Here is a tiny trained network, its code and every weight. The questions are about switching its units off for an input and a class, where a switched-off unit gives its printed mean instead of its output.

import numpy as np


def w(rows, s, z=0):
    codes = np.array(rows[::2]) - 128.0
    scale = np.full(codes.shape[1], s)
    scale[-1] = z or s
    return codes * scale


def norm(h):
    return h / np.sqrt((h * h).mean(-1, keepdims=True) + 1e-5)


def f(y):
    return np.maximum(y, 0)


def log_softmax(a):
    a = a - a.max(-1, keepdims=True)
    return a - np.log(np.exp(a).sum(-1, keepdims=True))


def net(x, mask):
    res = np.array(x, float).reshape(1, 6) / 4 @ E
    u = 0
    for l in range(2):
        y = f(norm(res) @ A[l][:, :-1].T + A[l][:, -1])
        res = res + np.where(mask[u : u + 4], y, B[l][:, -1]) @ B[l][:, :-1]
        u += 4
    return log_softmax(norm(res)[-1] @ U[:, :-1].T + U[:, -1])


A, B = {}, {}
E = w([
[92,209,83,158,255],'x0',
[129,130,132,126,133],'x1',
[124,129,135,124,139],'x2',
[37,196,199,62,86],'x3',
[104,117,166,210,114],'x4',
[190,169,188,159,141],'x5',
],0.0015)
A[0] = w([
[178,141,89,65,98,111],'L0N0',
[56,104,58,127,139,245],'L0N1',
[57,68,74,117,100,44],'L0N2',
[62,88,176,254,97,165],'L0N3',
],0.0043,0.0012)
B[0] = w([
[124,144,102,60,185,192],'L0N0',
[174,164,168,150,153,251],'L0N1',
[195,177,185,160,109,188],'L0N2',
[160,148,75,2,163,248],'L0N3',
],0.006,0.0021)
A[1] = w([
[202,199,158,98,133,38],'L1N0',
[19,236,254,83,96,251],'L1N1',
[231,99,85,167,174,174],'L1N2',
[147,6,172,73,32,138],'L1N3',
],0.0043,0.0013)
B[1] = w([
[175,149,217,144,105,221],'L1N0',
[136,57,68,160,95,255],'L1N1',
[45,104,127,110,35,227],'L1N2',
[97,206,93,211,253,184],'L1N3',
],0.0049,0.0042)
U = w([
[144,153,112,129,102,212],'0',
[85,186,91,202,229,132],'1',
[78,26,50,137,38,109],'2',
[157,154,116,1,148,96],'3',
[181,147,232,187,72,99],'4',
[128,131,135,112,106,147],'5',
[52,67,227,120,164,2],'6',
],0.0081,0.0082)

Each question gives the input, the list of numbers given to net, and the class t.
The units are the neurons (one row each of A and B). Each row of codes is followed by its name. A weight is (code - 128) times the scale printed after its matrix; where a second scale follows, it is the last column's (A, B and U).
mask holds one flag per neuron, layer by layer. A switched-off neuron (its flag False) gives its mean, the last column of its row in B, instead of its output. The means were averaged over made-up inputs and are rounded, as every weight is.
A unit's drop is (log p(t) with every unit on - log p(t) with that unit switched off) / (log p(t) with every unit on - log p(t) with every unit switched off).
The circuit of an input: a set's keep is (log p(t) with only the set's units on - log p(t) with every unit switched off) / (log p(t) with every unit on - log p(t) with every unit switched off). Starting from all 8 units, units are removed one at a time, each time the one whose removal leaves the highest keep (on an exact tie, the one counted first), for as long as the keep stays at least 0.8.
circuit, biggest first: the units of the circuit, biggest drop first
top k neurons: the k neurons with the biggest drops, biggest first
top k neurons in layer l: the k neurons of layer l with the biggest drops, biggest first
input [-1,-4,-4,-6,3,3], class 2: circuit, biggest first : [L1N2]
input [-7,-7,-6,-1,-4,5], class 1: top 3 neurons : [L1N3 L0N3 L0N1]
input [2,3,2,6,5,5], class 2: top 2 neurons : [L1N1 L0N1]
input [4,-3,3,6,3,-2], class 2: top 2 neurons : [L1N1 L1N3]
input [-7,3,-2,-5,-4,1], class 1: top 2 neurons : [L1N3 L0N3]
input [6,3,5,-8,-2,-3], class 2: top 4 neurons : [L1N2 L1N3 L0N3 L0N0]
input [-1,1,1,-5,1,-6], class 4: top 2 neurons in layer 0 : [L0N2 L0N1]
input [3,1,-5,1,7,-8], class 4: top 4 neurons : [L0N2 L0N1 L1N0 L0N0]
input [-7,-4,0,-7,0,-6], class 1: top 3 neurons in layer 1 : [L1N3 L1N1 L1N0]
input [5,7,-2,-7,2,-8], class 4: top 3 neurons : [L0N1 L0N2 L1N1]
input [-8,0,-3,1,-8,7], class 1: circuit, biggest first : [L1N3 L0N3 L0N1]
input [3,-7,-6,7,1,7], class 2: top 2 neurons : [L1N1 L0N1]
input [-3,-2,7,8,-5,4], class 2: top 3 neurons : [L1N1 L0N3 L0N1]
input [-7,-7,2,-2,7,6], class 1: circuit, biggest first : [L1N3 L0N1]
input [-7,-5,-4,8,4,7], class 2: circuit, biggest first : [L1N1]
input [-4,7,3,7,-5,1], class 2: circuit, biggest first : [L1N1 L0N3]
input [-8,4,0,-8,-7,-8], class 1: top 3 neurons : [L1N3 L0N3 L1N1]
input [4,-1,-5,8,-7,-6], class 2: circuit, biggest first : [L1N1 L0N3]
input [-6,-3,-5,2,-5,0], class 1: top 2 neurons : [L1N3 L0N3]
input [-1,-2,-4,1,5,-3], class 3: circuit, biggest first : [L0N3]
input [-2,-5,-7,-4,-5,-8], class 4: top 3 neurons in layer 0 : [L0N2 L0N1 L0N3]
input [-4,-1,-7,7,-5,-8], class 4: top 3 neurons in layer 0 : [L0N2 L0N1 L0N3]
